Each row has a name. Each piece below is followed by the name of the row it came from, unless a question asks for something else. Each question is about the rows just above it. Places in a row count from 1.

 -1 -94  27  -4 -30   5  22  -4 : Z288
 -2 -37   1  -5 -18  20   4  -5 : Z531
 -1 -72  -8  -5 -35  12  32  -4 : Z656
 -3 -28   2  -4  18  18 -54  -6 : Z75
 -2 -70  21  -3  -3   8 -24  -5 : Z773
 -4  -4 -28  -7  -5  36  -8  -5 : Z225
 -4  27 -34  11 -15  39   8  -5 : Z782
 -3  -4 -24  -7 -27  32  35  -4 : Z551
 -4  11 -23  -7  -5  33 -10  -5 : Z563
 -2 -27  -7  -6 -29  25  27  -4 : Z321
Shared by Z782 and Z531:
-5
Every place of -7 in Z225:
4

 39 -11  -4  18  -4  18   6 -18 -18   6  89 -11   6  -4  -2 : Z531
-11  -7 -12  23  -4 -22 -12 -11 -10 -19  38  -8 -18  -2  -3 : Z773
-62   1 -62  26 -23 -50  -3   2  11 -43  39 -10  -5  -2  -2 : Z782
 46  -5  43  19  18  40 -14 -26 -32   6  46  -7  33  -2  -3 : Z205
 46 -16  44  19  19   4 -15 -28 -32   5  47  -8  32 -37  -3 : Z225
-35  -2 -36  24 -12 -36 -36  -5   3 -31  55 -11 -43 -43  -2 : Z563
-31  -3 -32  23 -11 -36  -7  -7   2 -30  58 -12 -40  -2  -1 : Z681
  8 -12   5  23   3 -10 -10 -13 -23 -10   6  -3   3  -2  -4 : Z656
 -1  39  20  21   9  -5 -12 -19 -24  -4  37  -7  13  -2  -3 : Z75
-84   5 -85  28 -10  -2  -2 -10  20 -10  35 -10  -2  -2  -2 : Z288
How many times does Z563 hold -36?
3
Places of 18 in row Z531:
4 6
Places of -4 in row Z531:
3 5 14
q:  46 -16  44  19  19   4 -15 -28 -32   5  47  -8  32 -37  -3
Z225
At which places does Z773 hold -4?
5
Every place of -2 in Z288:
6 7 13 14 15

 -5 -61  14   9   4  44  11  21 -39  57  20 -23  47 -45 -24 -50  43 -34 -23  11 -20 -22 -19  -4 -32 -44  17 -20  -9 -53 -55 -31 -21 : Z656
 23  19 -55 -49 -20 -24   9  43  -5 -44 -86   8   1 -31  46 -12   4 -42  23 -14  31 -14   3 -62   6 -35  51 -53 -14  51  17 -60 -14 : Z321
  5 -47  13 -25  19 -13  46 -26 -30  24   2 -47   7 -26 -40 -11  17  54 -18  -4  22 -51 -39  -8 -40 -26  37 -24 -41  69 -27  55   2 : Z531
 -5 -61  14   9   4  44  11  21 -39  57  20 -23  47 -45 -24 -50  43 -34 -23  11 -20 -41 -19  -4 -32 -44  17 -20   1  34  -1  -3 -10 : Z288
  9 -38  14  11   1  52 -26  24 -30  43  71 -16  58 -20 -28 -50  62 -20  -4  14 -46 -12  57 -11 -19  -5 -15 -38  59  -9 -16  -4  -4 : Z681
  3  25  -5  18  -1  -9  38  -8   8  -6 -19  -3  21   3 -24  10  -6 -23  15  -2   9 -22  16 -13  -1 -33  41   7  21 -15  -3 -25 -31 : Z551
 22 -10 -35   4  -5  24  -6  45 -14  12  -6  17  19 -33  20 -21  36 -47  13 -17  -2 -12  34   6  -5  -7  25 -16  12 -12 -11 -74  -6 : Z225
 32   6  62  26  -9 -37 -30 -28  -3  16  11 -29  27 -16  61  45 -31 -15 -39 -47  53 -31   6  -3 -18  11  43 -22  12   5 -38 -62 -48 : Z773
 -5 -61  14   9   4  44  11  13 -39  57  20 -23  47 -45 -24 -50  43 -34 -23  11 -20 -22 -19  -4 -32 -44  17 -20   1  34  -1  -3 -10 : Z563
Where do   5 -47  13 -25  19 -13  46 -26 -30  24   2 -47   7 -26 -40 -11  17  54 -18  -4  22 -51 -39  -8 -40 -26  37 -24 -41  69 -27  55   2 appear?
Z531
Every place of -14 in Z321:
20 22 29 33
At which places does Z288 hold 44?
6
Count of 14 in Z681:
2

 29  49 -14 -61  -8  60  39 -10 -64  -8 -43  -2 -38 -40  44 -40  39 -40 -38 -15  21  27 -31 -15 -16 = Z551
 66  -9  18 -13 -25 -65  57  44 -51  -5  26  13 -19 -43 -25  20 -48 -67 -25 -21 -59  -2   7  30 -19 = Z75
 65 -14  10  -6 -24 -63  58  51 -54  -2  38  13 -15 -51 -20   7 -54 -64 -38 -24 -68  -1   6 -24 -45 = Z225
-68  -8 -57 -33 -23  26 -22  33   1   2 -20 -35   4 -23 -68 -12  17  41 -38 -39  -1 -12  35  43  -4 = Z782
 74  -4   8 -17 -22 -63  57  43 -47  -3  34  19 -21 -49 -19  17 -48 -72 -38 -25 -61   4   5  31 -42 = Z205
 68 -38 -38  -7 -22 -58  60  48 -49  -2  36   9 -14 -43 -21  15  42 -79 -38 -15 -67 -67   4  41 -48 = Z321
 10  40  32  66   3 -41  13  93  13  33   0 -21   2 -57  17  17  12 -71 -38 -18  13 -12  17 -29  33 = Z656
q:  74  -4   8 -17 -22 -63  57  43 -47  -3  34  19 -21 -49 -19  17 -48 -72 -38 -25 -61   4   5  31 -42
Z205
Every place of -67 in Z321:
21 22
q:  10  40  32  66   3 -41  13  93  13  33   0 -21   2 -57  17  17  12 -71 -38 -18  13 -12  17 -29  33
Z656
At which places does Z75 hold -25?
5 15 19

 26   4 -40 -17  27 -25  31  23  14 -16  13   4  12 -11  25  -2  24 : Z205
 14 -23  25 -67  25 -18  22   8  -4 -34  -2 -15  -8  24   6  -7   3 : Z563
 -8 -31  43 -44  -7 -17  -9  -2   6   2   3 -39  -9  38  -1   4  -2 : Z321
-28 -19  71   5 -23  17 -30 -20  -9 -15  -8 -18 -12   9 -21   3 -20 : Z656
-11  11 -56  53 -19  38 -10 -17   5  29   2  13  -5 -10   4   8   6 : Z288
-32 -11  48  43 -29  21 -36 -21  -4  22  -7 -11  -6  -3 -24   1 -22 : Z773
-13  19 -37  68 -23  30 -18 -10  -3  30  -1  18  11 -26  -2  12  -2 : Z531
-32 -11  48  43 -29  21 -36 -21  -9  22  -7 -11 -18  -3 -24   1 -22 : Z75
-27 -22  85  -2 -21   2 -29 -23 -18   5 -12 -24 -14  29 -29 -16 -25 : Z782
-27   2  30  50 -27  29 -25 -24 -11  14 -11  -7  -8  12 -22   4 -23 : Z551
Shared by Z288 and Z75:
-11
Where do -13  19 -37  68 -23  30 -18 -10  -3  30  -1  18  11 -26  -2  12  -2 appear?
Z531

42 35 42 -3  Z225
-37 -37  41 -37  Z551
 -9 -13  23  -4  Z531
 -9 -13  23  -3  Z75
-29 -38  42  -2  Z321
-26 -48  42  -4  Z563
q:  -9 -13  23  -4
Z531
How many times does Z551 hold -37?
3
How many times does Z225 hold 42?
2

 -9 -37  -8  17 -37  26 -36  -8   6  -8 -32  40  39  -8 = Z782
 11  13   4 -36   3 -37  48  41  -5   0  47 -37  35  39 = Z205
 -2 -13  19   2   1   2  20   5   3   9   8  10  87  13 = Z225
 11  13   0 -36   3 -37  48  41  -5  46  47 -37  35  56 = Z563
  7 -84   3  13   5   5   5 -11   5  -3   3   0 -26   5 = Z75
Times 9 occurs in Z225:
1
Places of 47 in row Z563:
11
Every place of 3 in Z75:
3 11
Places of -37 in row Z782:
2 5

